Below are the code and all the weights of a small trained network. Each question names an input and a target symbol and asks about switching units off, where a switched-off unit gives its printed mean instead of its output.

import numpy as np


def w(rows, s, z=0):
    codes = np.array(rows[::2]) - 128.0
    scale = np.full(codes.shape[1], s)
    scale[-1] = z or s
    return codes * scale


def norm(h):
    return h / np.sqrt((h * h).mean(-1, keepdims=True) + 1e-5)


def f(y):
    return y / 2 * (1 + np.tanh(0.7978845608 * (y + 0.044715 * y**3)))


def softmax(a):
    e = np.exp(a - a.max(-1, keepdims=True))
    return e / e.sum(-1, keepdims=True)


def log_softmax(a):
    a = a - a.max(-1, keepdims=True)
    return a - np.log(np.exp(a).sum(-1, keepdims=True))


def net(x, mask):
    ids = ['αγδζθξτψ'.index(c) for c in x.split()]
    T = len(ids)
    res = E[ids] + P[:T]
    r = norm(res)
    for j in range(3):
        rows = slice(3 * j, 3 * j + 3)
        q, k, v = (r @ M[0][rows].T for M in (Q, K, V))
        z = softmax(np.where(np.tri(T) > 0, q @ k.T / 3**0.5, -1e9)) @ v
        o = O[0][rows]
        res = res + np.where(mask[j], z, o[:, -1]) @ o[:, :-1]
    y = f(norm(res) @ A[0][:, :-1].T + A[0][:, -1])
    res = res + np.where(mask[3:11], y, B[0][:, -1]) @ B[0][:, :-1]
    return log_softmax(norm(res)[-1] @ U[:, :-1].T + U[:, -1])


Q, K, V, O, A, B = {}, {}, {}, {}, {}, {}
E = w([
[136,55,113,99,253],'α',
[45,128,178,84,96],'γ',
[169,224,62,149,227],'δ',
[130,187,211,248,168],'ζ',
[132,2,103,231,144],'θ',
[173,217,212,71,178],'ξ',
[50,124,173,73,109],'τ',
[136,217,85,86,237],'ψ',
],0.0071)
P = w([
[146,101,255,116,215],'0',
[177,84,185,103,141],'1',
[122,113,206,124,178],'2',
[159,100,159,105,127],'3',
[113,124,176,123,153],'4',
[144,108,146,106,113],'5',
[93,135,160,124,142],'6',
[125,118,132,111,107],'7',
[108,126,132,121,107],'8',
[81,145,135,120,118],'9',
[107,135,115,104,98],'10',
[49,166,124,117,116],'11',
[89,150,105,86,94],'12',
],0.0074)
Q[0] = w([
[54,222,105,52,156],'h1',
[142,120,54,21,115],'h1',
[161,140,143,59,135],'h1',
[32,246,184,57,254],'h2',
[137,203,140,55,162],'h2',
[128,145,129,71,104],'h2',
[94,150,117,28,194],'h3',
[118,80,116,147,123],'h3',
[211,39,86,138,71],'h3',
],0.023)
K[0] = w([
[124,209,90,93,57],'h1',
[55,220,174,116,177],'h1',
[63,144,106,132,147],'h1',
[74,100,5,94,121],'h2',
[50,143,112,149,121],'h2',
[99,167,121,180,144],'h2',
[54,174,61,147,99],'h3',
[135,136,128,123,165],'h3',
[107,23,103,129,195],'h3',
],0.021)
V[0] = w([
[98,45,89,139,175],'h1',
[66,150,54,137,115],'h1',
[160,121,130,213,133],'h1',
[71,44,81,98,205],'h2',
[110,138,95,31,150],'h2',
[121,127,62,136,147],'h2',
[129,151,79,8,121],'h3',
[100,71,155,130,213],'h3',
[109,159,168,163,87],'h3',
],0.015)
O[0] = w([
[43,80,112,78,152,79],'h1',
[108,134,78,36,101,53],'h1',
[110,101,192,123,72,71],'h1',
[162,8,89,81,164,221],'h2',
[185,116,155,122,209,254],'h2',
[165,90,178,126,97,136],'h2',
[28,114,201,135,148,168],'h3',
[96,150,96,29,95,246],'h3',
[162,160,97,190,106,117],'h3',
],0.012,0.006)
A[0] = w([
[157,117,177,76,110,143],'n1',
[157,59,138,174,135,203],'n2',
[159,197,110,157,103,185],'n3',
[79,83,82,122,68,251],'n4',
[94,94,162,251,150,84],'n5',
[106,161,185,63,113,13],'n6',
[80,198,93,123,151,117],'n7',
[154,122,85,157,158,199],'n8',
],0.017,0.0019)
B[0] = w([
[143,177,95,175,103,255],'n1',
[64,96,115,88,95,195],'n2',
[147,53,119,129,112,176],'n3',
[54,150,185,65,45,166],'n4',
[149,113,254,107,141,174],'n5',
[146,196,140,121,92,220],'n6',
[85,111,131,174,90,178],'n7',
[111,143,154,141,83,220],'n8',
],0.022,0.0056)
U = w([
[111,39,98,55,137,253],'α',
[67,116,125,209,83,47],'γ',
[153,248,143,133,71,98],'δ',
[198,80,97,155,57,181],'ζ',
[65,136,145,47,24,169],'θ',
[138,98,254,134,121,169],'ξ',
[52,144,110,180,192,106],'τ',
[156,164,115,41,215,77],'ψ',
],0.012,0.0014)

Each question gives the input, a string of symbols that net reads in full, and the target symbol t.
The units are the heads (3 rows each of Q, K, V and O) and the neurons (one row each of A and B). Each row of codes is followed by its name. A weight is (code - 128) times the scale printed after its matrix; where a second scale follows, it is the last column's (O, A, B and U).
mask holds one flag per unit, heads first, then neurons. A switched-off unit (its flag False) gives its mean, the last column of its rows in O or B, instead of its output. The means were averaged over made-up inputs and are rounded, as every weight is.
A unit's drop is (log p(t) with every unit on - log p(t) with that unit switched off) / (log p(t) with every unit on - log p(t) with every unit switched off).
The circuit of an input: a set's keep is (log p(t) with only the set's units on - log p(t) with every unit switched off) / (log p(t) with every unit on - log p(t) with every unit switched off). Starting from all 11 units, units are removed one at a time, each time the one whose removal leaves the highest keep (on an exact tie, the one counted first), for as long as the keep stays at least 0.8.
units of the circuit, in order: the units of the circuit, biggest drop first
which heads matter: for each layer, one digit per head in row order, 1 if its drop is at least 0.15 and else 0, layers parted by /
input ζ τ δ ζ τ α ζ ζ δ α ζ, target α: units of the circuit, in order => (h2)
input ζ ξ δ, target ξ: units of the circuit, in order => (h1, n5)
input τ τ τ τ δ θ, target θ: which heads matter => 100
input δ ζ ξ, target ζ: which heads matter => 001
input ψ δ ξ γ, target ξ: which heads matter => 100
input δ τ ξ, target τ: units of the circuit, in order => (h2, h1)
input δ ξ ξ δ δ θ, target θ: which heads matter => 101
input γ δ ζ δ ξ δ δ δ δ ξ ξ α τ, target α: which heads matter => 010
input δ γ δ ξ τ θ ξ τ ξ τ ξ τ, target ξ: units of the circuit, in order => (h3, n5)
input ζ δ τ γ γ γ, target γ: which heads matter => 000
input γ γ δ, target γ: which heads matter => 011
input ξ α τ τ ψ ψ γ, target ψ: units of the circuit, in order => (h2, h1)
input δ ξ δ ξ ξ ξ τ α δ τ γ τ, target γ: units of the circuit, in order => (h1, n7, h3)
input τ δ ξ ψ τ τ γ τ δ ζ ζ τ, target ζ: units of the circuit, in order => (h3)
input τ δ τ δ τ δ τ ζ ξ δ ξ ζ δ, target ζ: which heads matter => 101
input δ δ δ ζ ζ, target ζ: which heads matter => 001
input ξ ζ θ ξ γ, target ξ: units of the circuit, in order => (h1, n5)
input ξ δ ξ τ, target ξ: units of the circuit, in order => (h1, n5)
input τ ξ ζ δ δ δ δ ζ τ δ, target τ: units of the circuit, in order => (n6, h2)
input δ δ α δ δ ζ, target α: units of the circuit, in order => (h1, n2, n1)
input α ζ δ θ δ, target θ: units of the circuit, in order => (h2)
input τ ξ δ δ γ δ δ δ ζ ζ τ, target ζ: which heads matter => 101
input δ τ ψ, target ψ: which heads matter => 011
input δ δ δ δ δ δ α γ ξ δ δ ζ ξ, target ζ: units of the circuit, in order => (n3, h3)
input τ ξ τ τ δ τ τ γ, target τ: which heads matter => 100
input γ ψ τ α ξ γ ψ δ τ τ δ, target τ: which heads matter => 101
input δ ψ δ τ ξ, target τ: units of the circuit, in order => (h2, n7, h1)
